After every row comes one of two labels: whether the row has a hidden trait. Each part has its own trait and labels.
[  0.9  17.5   7.6  13.4 -20.7  16.4  34.9  18.9   5.1   7.5  32.2 -14.9
   4.8  17.4 -76.2  30.7   4.6  11.1 -19.7  -3.8  -1.7  19.9  15.9  13.6
 -25.0  19.4] | Riva
[-48.1 -45.7 -33.9 -20.4  25.6 -19.1  25.9 -53.6  20.4  16.1 -53.6 -18.8
  11.0 -30.0  38.3  19.4  -3.6  24.2  42.8  15.5  -8.6 -28.5  15.3  -8.1
 -12.2 -43.4] | Gebip
[ 16.4  10.7   0.5   2.0  -0.7   1.9  -7.9  23.9  -9.3  -6.4  12.4   4.2
  -7.0  12.2  -1.5  -7.6   0.1  -8.1 -18.4  -5.2   3.4   4.1  -4.4   2.9
   7.9   9.1] | Riva
[-25.7   8.2  -7.0   8.2 -14.6   6.2  44.9   1.5  15.1  12.5  21.2 -17.9
  11.0   5.3 -91.5  50.5   3.7  28.7   3.1   2.7  -4.5   8.0  18.0  12.0
 -28.8   9.2] | Gebip
[-24.9 -39.6 -21.2 -10.2  11.4 -14.8  13.6 -30.9  10.4  12.0 -19.8  -6.9
   4.6 -18.6  10.0  17.7  -2.7  18.0  35.9  10.6  -5.5 -15.2  12.1  -1.0
 -16.7 -23.7] | Gebip
[-17.9  16.8  -3.2   0.0  -7.8   3.8  27.4  -5.6   6.8   5.2  12.2 -11.2
   4.8   1.7 -24.0  28.0   1.7  11.7   1.7   0.1  -2.3   4.0  10.7   7.2
  -6.8   1.5] | Riva
[-24.4 -68.8 -25.3 -21.5  32.4 -19.3 -21.1 -45.6   6.6   8.1 -47.8  10.2
   2.5 -35.1  68.2 -11.2  -4.9   7.8  29.8  11.8  -3.8 -28.4   0.6  -8.6
  -0.7 -53.9] | Gebip
[-27.7 -67.5 -34.2 -26.1  38.8 -27.7 -21.6 -85.9  13.1  10.9 -62.5   1.6
   5.9 -40.3  95.3  -8.1  -6.3   6.1  45.8  18.4  -6.1 -34.6   5.3 -16.0
  -0.5 -55.7] | Gebip
[ 27.8  49.4  30.3  21.4 -30.8  18.1   7.4  47.6 -14.5 -22.4  54.4   0.3
  -6.1  33.5 -58.2  -1.0   5.6 -14.2 -38.8 -11.8   5.3  26.2  -5.4   6.1
   3.7  39.3] | Riva
[  5.2  -5.3   5.0   1.9   3.1  -0.4  -8.3  -1.3  -1.8  -5.9  13.0   4.2
  -3.8  -8.3   4.7  -6.9   0.2 -11.1  -5.2  -3.1   1.1   0.4  -4.8  -2.5
   5.9   6.5] | Riva
[ 41.7  65.9  34.5  27.1 -33.4  24.6  -0.3  61.4 -17.7 -13.5  60.6   7.1
  -1.9  42.2 -63.1 -14.3   4.8 -22.0 -51.4 -20.2   8.5  31.5 -11.4  10.4
  17.6  56.6] | Riva
[ 71.9  24.5  27.8   1.6   2.8  -3.5 -99.9   4.0 -36.8 -36.3 -17.5  47.3
 -30.0   7.7  81.4 -72.3  -5.5 -64.3 -19.6 -13.0  14.9  -4.3 -51.4 -17.5
  66.7   4.8] | Riva
[  9.5  10.0   5.4   4.3  -5.4   4.2   1.0  10.5  -4.3  -4.6   7.2   1.3
  -1.4   4.3 -38.8  -0.7   1.0  -1.6  -5.6  -3.7   1.1  10.0   1.8   2.1
  -1.0   8.5] | Riva
[ -7.2 -45.5 -17.5 -17.9  26.4 -18.4 -40.0 -38.3   0.8   3.1 -39.1   8.6
   2.5 -27.9  69.2 -13.7  -3.4  -5.4  30.2   8.1  -1.8 -26.6  -2.3 -10.1
   6.3 -36.2] | Gebip
[ 12.3  -1.9   0.6  -2.5  12.6  -7.6 -39.7  -6.1 -11.4  -8.7 -15.8  18.0
 -11.7 -15.0  44.4 -30.6  -3.8 -22.7   3.8  -0.6   2.9  -9.4 -17.2  -9.6
  17.9 -12.8] | Riva
